Here is a tiny trained network, its code and every weight. The questions are about switching its units off for an input and a class, where a switched-off unit gives its printed mean instead of its output.

import numpy as np


def w(rows, s, z=0):
    codes = np.array(rows[::2]) - 128.0
    scale = np.full(codes.shape[1], s)
    scale[-1] = z or s
    return codes * scale


def f(y):
    return y / 2 * (1 + np.tanh(0.7978845608 * (y + 0.044715 * y**3)))


def log_softmax(a):
    a = a - a.max(-1, keepdims=True)
    return a - np.log(np.exp(a).sum(-1, keepdims=True))


def net(x, mask):
    res = np.array(x, float).reshape(1, 4) / 4 @ E
    y = f(res @ A[0][:, :-1].T + A[0][:, -1])
    res = res + np.where(mask, y, B[0][:, -1]) @ B[0][:, :-1]
    return log_softmax(res[-1] @ U[:, :-1].T + U[:, -1])


A, B = {}, {}
E = w([
[100,242,121,111,147,117,158,172,132],'x0',
[155,143,46,136,186,128,151,45,132],'x1',
[194,127,56,100,34,130,182,154,124],'x2',
[149,121,153,2,150,124,109,104,130],'x3',
],0.0059)
A[0] = w([
[136,119,139,63,141,128,123,122,127,107],'N0',
[132,121,141,68,136,129,127,118,129,109],'N1',
[135,119,133,93,133,127,130,127,129,254],'N2',
[136,134,73,129,171,125,139,80,132,101],'N3',
[153,126,92,114,76,126,143,140,127,92],'N4',
[146,125,74,106,49,123,130,143,126,112],'N5',
[150,128,85,112,70,128,140,140,126,85],'N6',
[133,38,130,130,123,122,122,107,127,125],'N7',
[135,118,150,52,142,133,131,116,126,127],'N8',
[123,120,182,125,92,126,116,169,127,101],'N9',
[135,49,133,133,124,136,121,108,127,103],'N10',
[111,247,123,100,151,129,135,170,129,103],'N11',
[119,121,173,121,98,131,122,168,127,123],'N12',
[135,49,131,135,121,134,113,109,132,94],'N13',
[131,122,137,69,134,127,121,120,132,97],'N14',
[123,134,122,243,111,129,133,145,130,103],'N15',
[138,136,58,132,177,132,130,66,123,118],'N16',
[93,120,210,167,227,123,94,112,127,91],'N17',
[132,118,138,64,139,126,125,122,127,104],'N18',
[137,124,138,72,135,126,119,121,134,128],'N19',
[126,133,115,208,114,130,136,136,128,134],'N20',
[111,113,193,119,84,129,123,169,126,102],'N21',
],0.016,0.0068)
B[0] = w([
[93,128,83,171,148,126,127,131,124,168],'N0',
[99,129,88,157,145,120,125,128,127,163],'N1',
[177,127,113,3,27,138,36,138,107,238],'N2',
[141,97,157,169,166,118,131,175,140,189],'N3',
[122,122,115,125,157,144,188,122,136,176],'N4',
[145,127,102,80,130,146,191,128,132,211],'N5',
[124,120,110,132,161,145,197,126,136,179],'N6',
[165,168,154,162,88,116,133,97,119,192],'N7',
[92,130,75,152,135,121,109,134,122,191],'N8',
[146,99,151,163,165,120,125,169,137,179],'N9',
[149,157,145,181,117,115,150,98,124,174],'N10',
[189,160,152,211,77,108,153,75,112,245],'N11',
[145,101,156,139,147,123,111,156,138,179],'N12',
[144,157,141,196,123,112,161,102,125,172],'N13',
[92,128,89,175,154,124,137,131,123,156],'N14',
[89,132,35,150,124,114,81,135,111,222],'N15',
[171,80,159,145,147,122,109,203,133,220],'N16',
[144,121,81,68,132,159,231,129,136,254],'N17',
[94,130,85,165,148,118,132,134,122,164],'N18',
[101,129,97,138,134,125,112,125,126,169],'N19',
[111,129,72,112,109,119,79,130,111,198],'N20',
[170,87,148,161,161,118,119,189,132,194],'N21',
],0.036,0.0068)
U = w([
[126,129,96,49,153,206,234,116,147,114],'0',
[40,146,44,150,125,94,41,128,86,126],'1',
[175,213,196,205,63,83,134,53,105,117],'2',
[158,49,200,144,192,108,77,216,158,145],'3',
[103,159,175,2,66,163,33,93,128,252],'4',
[73,155,173,145,163,136,124,115,146,90],'5',
[86,147,163,137,180,126,124,97,140,86],'6',
[61,137,164,145,168,126,127,98,153,94],'7',
],0.0082,0.0037)

Each question gives the input, the list of numbers given to net, and the class t.
The units are the neurons (one row each of A and B). Each row of codes is followed by its name. A weight is (code - 128) times the scale printed after its matrix; where a second scale follows, it is the last column's (A, B and U).
mask holds one flag per neuron, in row order. A switched-off neuron (its flag False) gives its mean, the last column of its row in B, instead of its output. The means were averaged over made-up inputs and are rounded, as every weight is.
A unit's drop is (log p(t) with every unit on - log p(t) with that unit switched off) / (log p(t) with every unit on - log p(t) with every unit switched off).
The circuit of an input: a set's keep is (log p(t) with only the set's units on - log p(t) with every unit switched off) / (log p(t) with every unit on - log p(t) with every unit switched off). Starting from the 12 units with the biggest drops (on a tie, the unit counted first), units are removed one at a time, each time the one whose removal leaves the highest keep (on an exact tie, the one counted first), for as long as the keep stays at least 0.8.
circuit, biggest first: the units of the circuit, biggest drop first
top k neurons: the k neurons with the biggest drops, biggest first
drop of u: that unit's drop, to one decimal
input [4,-6,6,-7], class 1: circuit, biggest first -> [N15]
input [3,-1,-5,-5], class 0: top 2 neurons -> [N17; N8]
input [3,-4,-2,-3], class 3: top 4 neurons -> [N2; N7; N21; N8]
input [-2,-5,3,4], class 3: top 4 neurons -> [N15; N21; N17; N20]
input [-3,-3,3,-1], class 4: top 4 neurons -> [N11; N17; N16; N3]
input [-2,7,6,0], class 3: top 2 neurons -> [N16; N17]
input [-5,5,5,-7], class 1: top 4 neurons -> [N15; N17; N20; N11]
input [6,8,5,-4], class 3: top 2 neurons -> [N16; N3]
input [-6,-4,-7,4], class 0: top 2 neurons -> [N17; N11]
input [-4,-5,-5,-5], class 0: top 3 neurons -> [N17; N16; N11]
input [-8,1,7,6], class 2: top 2 neurons -> [N7; N17]
input [-7,7,-2,-6], class 2: top 2 neurons -> [N7; N10]
input [4,-1,1,3], class 2: drop of N7 -> -0.1
input [-1,7,-2,5], class 3: circuit, biggest first -> [N16]
input [7,3,-4,-1], class 2: drop of N11 -> 2.1
input [-3,2,-1,1], class 4: drop of N11 -> 0.9
